Here is a tiny trained network, its code and every weight. The questions are about switching its units off for an input and a class, where a switched-off unit gives its printed mean instead of its output.

import numpy as np


def w(rows, s, z=0):
    codes = np.array(rows[::2]) - 128.0
    scale = np.full(codes.shape[1], s)
    scale[-1] = z or s
    return codes * scale


def f(y):
    return y / 2 * (1 + np.tanh(0.7978845608 * (y + 0.044715 * y**3)))


def log_softmax(a):
    a = a - a.max(-1, keepdims=True)
    return a - np.log(np.exp(a).sum(-1, keepdims=True))


def net(x, mask):
    res = np.array(x, float).reshape(1, 3) / 4 @ E
    y = f(res @ A[0][:, :-1].T + A[0][:, -1])
    res = res + np.where(mask, y, B[0][:, -1]) @ B[0][:, :-1]
    return log_softmax(res[-1] @ U[:, :-1].T + U[:, -1])


A, B = {}, {}
E = w([
[236,200,56,132],'x0',
[141,143,171,255],'x1',
[128,131,132,127],'x2',
],0.0067)
A[0] = w([
[202,151,91,133,155],'n0',
[143,129,161,249,132],'n1',
[82,100,164,147,65],'n2',
[132,145,153,254,113],'n3',
[148,168,93,81,208],'n4',
[157,208,87,139,79],'n5',
[72,59,160,130,124],'n6',
[208,154,93,116,79],'n7',
[23,84,156,121,109],'n8',
[124,145,160,186,78],'n9',
[85,143,157,139,45],'n10',
[131,74,157,107,38],'n11',
[81,69,159,136,78],'n12',
[63,87,210,140,125],'n13',
[162,143,121,130,46],'n14',
[193,221,78,137,128],'n15',
[131,89,119,123,254],'n16',
[157,103,139,33,96],'n17',
[138,100,185,123,40],'n18',
[53,105,136,138,72],'n19',
[217,170,83,162,101],'n20',
[170,215,73,129,159],'n21',
[75,44,178,141,102],'n22',
[113,115,78,45,106],'n23',
[126,145,135,234,147],'n24',
[118,116,79,17,116],'n25',
[150,119,108,103,195],'n26',
[202,137,98,164,76],'n27',
[159,81,108,61,67],'n28',
[158,152,187,220,128],'n29',
[89,38,188,121,120],'n30',
[135,126,160,174,64],'n31',
[146,158,118,100,209],'n32',
[133,85,96,80,52],'n33',
[95,171,112,128,11],'n34',
],0.0078,0.0041)
B[0] = w([
[144,151,131,45,220],'n0',
[40,76,87,58,252],'n1',
[192,81,109,47,139],'n2',
[37,54,74,75,243],'n3',
[103,146,144,85,235],'n4',
[193,93,128,31,166],'n5',
[186,148,151,34,201],'n6',
[171,104,127,29,177],'n7',
[191,132,160,37,223],'n8',
[114,64,72,69,141],'n9',
[225,57,60,87,105],'n10',
[197,69,65,84,101],'n11',
[213,107,122,44,158],'n12',
[171,143,134,35,231],'n13',
[204,61,72,91,102],'n14',
[149,119,150,29,252],'n15',
[87,211,196,126,244],'n16',
[54,65,51,137,164],'n17',
[218,56,73,105,99],'n18',
[206,88,136,50,144],'n19',
[154,93,141,3,224],'n20',
[145,141,161,50,247],'n21',
[177,118,141,5,209],'n22',
[45,79,46,130,183],'n23',
[43,81,106,72,232],'n24',
[33,57,74,132,221],'n25',
[104,136,151,110,192],'n26',
[166,76,117,17,162],'n27',
[104,70,65,79,135],'n28',
[57,83,71,31,228],'n29',
[197,136,170,45,215],'n30',
[136,37,59,98,122],'n31',
[98,151,150,79,210],'n32',
[120,36,36,112,117],'n33',
[181,49,45,161,79],'n34',
],0.0054,0.0031)
U = w([
[91,164,147,116,253],'0',
[66,44,35,131,56],'1',
[254,114,136,98,21],'2',
[140,211,159,238,137],'3',
],0.011,0.0035)

Each question gives the input, the list of numbers given to net, and the class t.
The units are the neurons (one row each of A and B). Each row of codes is followed by its name. A weight is (code - 128) times the scale printed after its matrix; where a second scale follows, it is the last column's (A, B and U).
mask holds one flag per neuron, in row order. A switched-off neuron (its flag False) gives its mean, the last column of its row in B, instead of its output. The means were averaged over made-up inputs and are rounded, as every weight is.
A unit's drop is (log p(t) with every unit on - log p(t) with that unit switched off) / (log p(t) with every unit on - log p(t) with every unit switched off).
The circuit of an input: a set's keep is (log p(t) with only the set's units on - log p(t) with every unit switched off) / (log p(t) with every unit on - log p(t) with every unit switched off). Starting from the 12 units with the biggest drops (on a tie, the unit counted first), units are removed one at a time, each time the one whose removal leaves the highest keep (on an exact tie, the one counted first), for as long as the keep stays at least 0.8.
units of the circuit, in order: the units of the circuit, biggest drop first
unit that matters most: the unit with the biggest drop
k most important neurons: the k neurons with the biggest drops, biggest first
drop of u: that unit's drop, to one decimal
input [3,-8,7], class 1: units of the circuit, in order	(n25, n23)
input [8,8,-7], class 1: units of the circuit, in order	(n3, n1)
input [5,-8,1], class 1: unit that matters most	n25
input [6,-7,-5], class 1: 2 most important neurons	(n25, n23)
input [6,-8,5], class 1: 3 most important neurons	(n25, n23, n17)
input [-6,8,-6], class 1: 2 most important neurons	(n3, n1)
input [-7,-6,-3], class 2: 2 most important neurons	(n8, n30)
input [5,-7,-4], class 1: 3 most important neurons	(n25, n23, n17)
input [-1,2,-3], class 3: drop of n20	0.1
input [3,-2,3], class 3: drop of n20	0.0
input [4,6,-1], class 1: drop of n1	0.2
